Below is a small trained network, with its code and all its weights. Each question gives an input and a class and asks what happens when units are switched off, that is, made to give their printed mean instead of their output.

import numpy as np


def w(rows, s, z=0):
    codes = np.array(rows[::2]) - 128.0
    scale = np.full(codes.shape[1], s)
    scale[-1] = z or s
    return codes * scale


def norm(h):
    return h / np.sqrt((h * h).mean(-1, keepdims=True) + 1e-5)


def f(y):
    return np.maximum(y, 0)


def log_softmax(a):
    a = a - a.max(-1, keepdims=True)
    return a - np.log(np.exp(a).sum(-1, keepdims=True))


def net(x, mask):
    res = np.array(x, float).reshape(1, 2) / 4 @ E
    u = 0
    for l in range(4):
        y = f(norm(res) @ A[l][:, :-1].T + A[l][:, -1])
        res = res + np.where(mask[u : u + 10], y, B[l][:, -1]) @ B[l][:, :-1]
        u += 10
    return log_softmax(norm(res)[-1] @ U[:, :-1].T + U[:, -1])


A, B = {}, {}
E = w([
[81,94,115,254],'x0',
[227,139,249,75],'x1',
],0.0041)
A[0] = w([
[31,91,161,128,251],'0.n0',
[75,96,214,205,51],'0.n1',
[247,112,137,253,112],'0.n2',
[105,78,206,32,49],'0.n3',
[150,123,76,214,5],'0.n4',
[169,96,79,187,79],'0.n5',
[99,144,106,80,106],'0.n6',
[119,106,145,188,255],'0.n7',
[199,49,240,43,182],'0.n8',
[114,245,104,133,9],'0.n9',
],0.0052,0.0007)
B[0] = w([
[142,209,185,127,166],'0.n0',
[156,206,183,66,179],'0.n1',
[202,44,77,182,188],'0.n2',
[49,186,105,167,191],'0.n3',
[121,144,43,113,172],'0.n4',
[129,171,153,168,159],'0.n5',
[151,28,44,95,159],'0.n6',
[247,179,190,22,173],'0.n7',
[3,85,195,155,254],'0.n8',
[147,50,94,82,144],'0.n9',
],0.004,0.0049)
A[1] = w([
[32,121,110,214,158],'1.n0',
[114,85,168,123,175],'1.n1',
[18,111,191,64,117],'1.n2',
[127,140,210,139,181],'1.n3',
[104,130,136,172,172],'1.n4',
[111,148,3,97,255],'1.n5',
[100,143,134,61,186],'1.n6',
[201,171,72,180,166],'1.n7',
[168,171,113,157,38],'1.n8',
[82,37,105,105,119],'1.n9',
],0.0064,0.00091)
B[1] = w([
[171,203,178,88,205],'1.n0',
[81,53,84,144,179],'1.n1',
[190,127,72,79,242],'1.n2',
[2,201,123,76,219],'1.n3',
[251,72,109,156,163],'1.n4',
[164,51,184,112,254],'1.n5',
[172,198,111,188,193],'1.n6',
[177,185,129,126,185],'1.n7',
[69,133,100,176,152],'1.n8',
[139,99,124,38,174],'1.n9',
],0.0042,0.0045)
A[2] = w([
[95,80,86,207,20],'2.n0',
[119,145,148,77,255],'2.n1',
[145,128,124,251,188],'2.n2',
[253,98,67,206,125],'2.n3',
[100,146,189,77,79],'2.n4',
[156,65,80,72,138],'2.n5',
[120,39,146,182,101],'2.n6',
[150,116,93,113,52],'2.n7',
[99,79,180,158,68],'2.n8',
[70,128,154,131,55],'2.n9',
],0.0065,0.00097)
B[2] = w([
[130,134,143,89,142],'2.n0',
[115,109,151,161,253],'2.n1',
[139,159,162,96,226],'2.n2',
[135,117,123,106,244],'2.n3',
[92,142,116,165,247],'2.n4',
[151,157,156,133,244],'2.n5',
[91,174,112,81,149],'2.n6',
[156,115,80,139,165],'2.n7',
[91,79,84,159,172],'2.n8',
[254,132,81,110,173],'2.n9',
],0.0076,0.0031)
A[3] = w([
[128,35,114,101,112],'3.n0',
[100,61,143,204,176],'3.n1',
[124,201,107,136,26],'3.n2',
[191,125,108,89,194],'3.n3',
[94,55,113,245,183],'3.n4',
[100,36,141,165,156],'3.n5',
[146,86,193,115,120],'3.n6',
[254,99,98,144,159],'3.n7',
[86,170,144,175,82],'3.n8',
[100,169,43,138,255],'3.n9',
],0.0079,0.001)
B[3] = w([
[147,208,201,106,178],'3.n0',
[105,8,174,132,176],'3.n1',
[140,98,170,147,177],'3.n2',
[119,80,93,146,242],'3.n3',
[76,178,189,135,174],'3.n4',
[112,1,150,169,171],'3.n5',
[101,135,28,137,182],'3.n6',
[95,141,145,159,255],'3.n7',
[174,141,100,82,174],'3.n8',
[130,115,143,165,157],'3.n9',
],0.0061,0.0045)
U = w([
[246,226,218,219,182],'0',
[74,164,77,153,15],'1',
[174,39,26,247,151],'2',
[79,164,80,152,12],'3',
[74,166,76,153,1],'4',
[35,2,228,190,159],'5',
[41,234,232,34,149],'6',
[232,60,53,18,171],'7',
],0.013,0.011)

Each question gives the input, the list of numbers given to net, and the class t.
The units are the neurons (one row each of A and B). Each row of codes is followed by its name. A weight is (code - 128) times the scale printed after its matrix; where a second scale follows, it is the last column's (A, B and U).
mask holds one flag per neuron, layer by layer. A switched-off neuron (its flag False) gives its mean, the last column of its row in B, instead of its output. The means were averaged over made-up inputs and are rounded, as every weight is.
A unit's drop is (log p(t) with every unit on - log p(t) with that unit switched off) / (log p(t) with every unit on - log p(t) with every unit switched off).
unit that matters most: the unit with the biggest drop
top k neurons: the k neurons with the biggest drops, biggest first
top k neurons in layer l: the k neurons of layer l with the biggest drops, biggest first
drop of u: that unit's drop, to one decimal
input [0,-2], class 2: unit that matters most -> 1.n3
input [-1,-4], class 2: top 2 neurons in layer 3 -> [3.n3 3.n7]
input [5,-8], class 0: top 3 neurons -> [1.n0 1.n2 2.n2]
input [-1,-2], class 7: top 3 neurons -> [1.n5 0.n3 0.n6]
input [-4,0], class 7: top 4 neurons in layer 1 -> [1.n2 1.n9 1.n6 1.n3]
input [-2,0], class 7: top 2 neurons -> [1.n2 0.n6]
input [-4,-8], class 7: top 2 neurons in layer 1 -> [1.n9 1.n5]
input [1,-3], class 2: top 4 neurons -> [1.n3 1.n5 0.n8 0.n3]
input [-1,3], class 6: top 2 neurons -> [1.n5 1.n3]
input [0,-3], class 2: top 3 neurons -> [1.n3 3.n7 3.n6]
input [-2,5], class 6: top 4 neurons -> [1.n3 1.n5 1.n2 0.n2]
input [-3,-5], class 7: top 2 neurons -> [1.n5 0.n6]
input [-1,4], class 6: top 4 neurons in layer 1 -> [1.n3 1.n5 1.n2 1.n0]
input [4,-7], class 0: unit that matters most -> 1.n0
input [-1,-3], class 2: top 4 neurons in layer 1 -> [1.n2 1.n4 1.n1 1.n0]
input [-5,-7], class 7: drop of 3.n0 -> 0.1
input [2,-3], class 0: drop of 0.n0 -> 0.2
input [4,-6], class 0: drop of 2.n2 -> 0.1
